[[144 130 104]
 [130 136 135]]
=>
[[130 104]
 [136 135]]

[[109 108 151 120]
 [132 116 113 104]
 [126 139 136 121]]
=>
[[108 151]
 [116 113]]

[[124 131 117 127 122]
 [136 133 141 106 119]
 [131 128 128 127 129]]
=>
[[131 117]
 [133 141]]

[[122 116 147 129]
 [117 107 152 140]
 [124 117 151 135]
 [120 113 146 128]
 [121 118 147 130]]
=>
[[116 147]
 [107 152]]

[[131 137 128]
 [124 117 104]
 [132 127 139]
 [114 137 140]]
=>
[[137 128]
 [117 104]]

[[127 125 125 130 128]
 [127 127 131 130 130]
 [129 127 116 131 124]
 [143 136 103 144 121]]
=>
[[125 125]
 [127 131]]

[[130 157 141 139 146]
 [131 132 107 130 138]
 [129 141 119 128 143]]
=>
[[157 141]
 [132 107]]

[[140 114 134 125 106]
 [129 115 144 121 117]
 [132 128 126 129 129]
 [137 113 134 125 107]]
=>
[[114 134]
 [115 144]]
---
[[129 127]
 [152 106]]
=>
[127 152]

[[112 123 110 124 121]
 [139 129 153 122 126]]
=>
[121 122]

[[128 126 136 149]
 [128 126 136 149]
 [128 126 136 149]
 [128 126 136 149]
 [128 129 123 104]]
=>
[149 136 126 128]

[[141 114]
 [114 125]
 [130 104]
 [126 138]]
=>
[114 114]

[[129 126 139]
 [123 132 105]
 [131 130 137]
 [129 126 139]]
=>
[139 132 131]

[[ 98 118 113]
 [149 145 155]
 [148 141 138]
 [114 113 131]
 [138 129 137]]
=>
[113 145 148]

[[133 140 110 106]
 [110 123 129 125]
 [115 141 153 125]
 [154 137 148 117]]
=>
[106 129 141 154]
---
[[120 132 102]
 [121 131 101]
 [122 131 101]]
=>
[[131 101]
 [131 101]]

[[125 130 137 122 129]
 [136 122 106 128 124]
 [135 125 118 131 128]]
=>
[[122 106]
 [125 118]]

[[125 129 101 123 124]
 [128 128 149 129 128]
 [128 129 150 129 128]
 [125 130 101 122 125]]
=>
[[128 149]
 [129 150]]

[[115 121 145]
 [137 132 102]
 [144 137 120]]
=>
[[132 102]
 [137 120]]

[[123 141 122 137]
 [130 132 116 139]
 [126 116 154 106]]
=>
[[132 116]
 [116 154]]

[[142 139 147 115]
 [146 144 149 114]
 [147 145 149 114]]
=>
[[144 149]
 [145 149]]

[[145 117 127]
 [122 137 136]
 [140 122 131]
 [111 149 123]
 [107 147 123]]
=>
[[137 136]
 [122 131]]

[[129 131 122 131 129]
 [136 124 140 130 127]
 [129 128 128 129 128]
 [137 121 150 128 126]
 [127 129 125 129 129]]
=>
[[124 140]
 [128 128]]
---
[[128 140 128 117]
 [127 138 141 143]
 [128 133 129 131]
 [130 121 139 151]
 [128 133 126 122]]
=>
[[138 141]
 [133 129]]

[[123 124 138 138 129]
 [137 136 143 116 119]
 [105 114 116 138 120]
 [146 128 143 131 130]
 [124 126 133 126 125]]
=>
[[136 143]
 [114 116]]

[[122 143 122 126 126]
 [140 105 128 131 128]
 [125 121 140 130 130]
 [126 135 130 128 133]
 [125 134 128 127 129]]
=>
[[105 128]
 [121 140]]

[[151 123 114 138 141]
 [147 139 120 139 109]
 [122 105 144 121 141]
 [136 104 147 126 124]]
=>
[[139 120]
 [105 144]]

[[125 132 134]
 [126 116 124]
 [122 100 118]
 [130 126 131]
 [126 121 127]]
=>
[[116 124]
 [100 118]]

[[102 119 116 138]
 [129 149 138 129]
 [130 127 126 130]
 [129 134 119 129]]
=>
[[149 138]
 [127 126]]
